-6.55,+1.85,+1.88,+7.98,-2.00,+1.01,+1.02,+0.99,-1.51,-0.61,+0.91,-1.36,-1.96,-5.25,+2.14,-0.93,-6.51,-0.89,-0.59,+0.02,+0.70,+0.96,-1.66,+0.67,-1.87,+7.36,-2.08,+0.12,-1.70,-6.84,-0.42  K_909
+0.64,-1.13,-2.44,-1.96,+1.45,-2.45,-0.97,+0.56,-1.02,+6.81,-1.88,+0.64,+2.32,+0.56,-2.92,+0.12,+0.96,+1.49,+1.67,-5.94,-6.32,-2.38,+1.66,-0.58,+0.84,-1.97,+0.79,+5.77,-0.76,+1.02,-6.23  K_189
-5.37,+1.55,+1.65,+7.72,-2.09,+0.83,+0.49,+1.02,-0.96,+0.29,+0.33,-1.67,-1.82,-4.31,+1.91,-1.19,-5.49,-0.67,+0.07,+0.57,+0.50,+0.62,-1.70,+0.35,-2.05,+6.71,-1.08,+0.28,-1.01,-5.52,+0.21  K_598
+0.80,+0.02,-1.60,-0.94,-0.90,-6.17,-2.89,-1.55,+1.78,-0.31,-6.22,-1.64,-0.54,+0.97,-1.06,-1.53,+0.73,+8.19,+7.48,+0.34,+0.96,-7.09,-0.75,+1.23,-1.15,-1.35,-1.97,-1.05,+1.10,+0.68,+0.79  K_22
+4.23,-1.43,-0.34,-6.06,+1.96,+2.07,+0.16,-1.45,+0.99,-1.34,+1.22,+1.61,+1.53,+3.72,-0.48,+1.18,+4.57,-1.75,-2.29,+1.69,+0.46,+2.39,+1.49,-1.35,+1.95,-5.79,+1.41,-1.48,+1.41,+4.68,+1.37  K_178
+0.18,+0.59,-0.55,+0.31,-0.92,-3.19,-1.59,-2.03,+0.93,-2.71,-3.30,-1.36,-0.35,+0.29,+0.62,-0.94,+0.20,+3.44,+3.54,-1.11,+2.49,-3.83,-0.67,+1.14,-0.77,-0.52,+0.52,+3.73,+0.38,+0.15,+2.29  K_217
-1.25,-0.34,-0.70,+0.52,+0.98,-0.43,-0.06,+2.07,-1.87,+7.99,-0.15,+0.56,+1.97,-1.29,-1.27,+0.13,-1.36,-0.15,+0.36,-7.05,-6.79,-0.51,+1.29,-0.61,+0.42,+1.06,-0.56,+8.57,-1.56,-0.97,-7.52  K_24
+2.79,-1.53,-1.28,-2.85,-0.14,+1.34,+0.73,+2.33,-0.25,+4.55,+1.60,+0.13,-0.37,+1.94,-2.02,-0.12,+3.05,-0.90,-1.12,-1.43,-2.40,+2.02,-0.12,-1.29,-0.10,-1.59,+0.88,+4.29,+0.56,+2.97,-1.59  K_53
where: -2.45 | K_189, 5
where: +0.84 | K_189, 24
where: -1.12 | K_53, 18
where: -2.85 | K_53, 3
where: +3.72 | K_178, 13

+6.66,+6.13,-6.90,-4.35,+5.65,+5.13,-4.62,-5.24 -> K_365
-6.91,+1.23,-5.15,+4.83,-4.89,+6.66,-2.93,+6.77 -> K_994
+5.73,+6.67,-4.53,-5.47,+4.81,+5.50,-4.49,-5.08 -> K_367
where: +6.67 | K_367, 1
where: -6.90 | K_365, 2
where: -6.91 | K_994, 0
where: -4.35 | K_365, 3
where: -2.93 | K_994, 6

+0.92,+4.02,-0.27,+4.49,+1.76,+2.47,+0.21,-4.68,-4.77,-0.66,-1.67,-1.99,+0.79,+0.03,+0.73,+5.34,-2.84,-2.33,+0.67,+2.58,+1.26,+1.27 -> K_734
-0.63,-0.57,-0.73,-0.98,-0.84,-2.21,-2.42,+3.73,+0.72,-0.03,+1.73,+3.44,-0.93,+1.79,+1.26,-2.62,+0.47,+0.23,-1.59,-3.20,-1.30,+2.45 -> K_61
+0.04,+6.01,+4.07,+0.85,-0.51,+1.03,-1.47,-0.18,-3.62,+5.56,-3.60,-2.71,+1.87,+1.12,+3.68,-0.70,+2.68,-2.52,+4.62,-4.10,-0.67,-1.35 -> K_186
+4.58,+3.53,-2.44,+4.12,+3.57,+1.84,+2.18,-6.55,-1.50,-5.23,+0.73,+2.48,-2.84,+1.44,-3.43,+4.86,-7.14,-1.96,-0.36,+3.57,-1.33,+1.47 -> K_258
-1.10,+2.37,-4.30,+6.75,+1.85,+0.35,-3.77,-2.17,-7.55,-3.90,+2.10,+2.28,-0.05,+1.80,+2.51,+7.35,-5.20,-2.99,-4.64,+2.20,+2.31,+7.90 -> K_836
+0.01,-0.76,-0.13,-2.15,-0.71,-2.04,-1.20,+3.31,+2.13,+0.30,+1.35,+2.75,-1.15,+1.36,+0.32,-3.05,+1.06,+0.24,-0.35,-3.00,-1.65,+0.74 -> K_630
-0.01,+3.47,+1.77,+1.14,+0.23,+0.56,+1.83,-0.27,-2.51,+2.77,-1.58,-1.67,+1.46,+0.25,+2.16,+0.68,+1.37,-2.19,+2.74,-1.89,+0.44,-0.17 -> K_522
-3.45,-2.60,-2.72,+1.07,-0.88,+0.05,-1.46,-0.94,+0.14,-2.55,+0.78,+1.99,+0.10,+1.41,+0.41,+0.88,-0.91,+2.91,-4.95,+1.38,-0.94,+3.66 -> K_305
-0.63,-1.25,+1.28,-0.37,-2.38,-0.37,-0.72,+2.31,-1.58,+1.61,-0.46,-1.93,+0.70,-1.31,+1.38,-0.27,+1.09,+0.14,-0.53,+0.16,+2.02,-0.35 -> K_554
+0.75,-2.37,-1.61,-1.88,-0.94,-2.77,-1.49,+5.32,+1.30,-0.74,+3.37,+2.83,-1.26,-0.11,-0.03,-2.20,+0.35,-0.87,-1.07,-1.89,+1.15,+1.52 -> K_453
+4.87,-1.59,+3.64,+1.22,-5.70,+1.09,+3.53,-2.77,-3.08,-0.67,-2.71,-3.06,-3.33,-1.43,-2.33,+1.48,-5.51,+3.15,-3.12,+6.08,+0.62,-2.74 -> K_744
where: +1.84 | K_258, 5
where: +1.36 | K_630, 13
where: -0.87 | K_453, 17

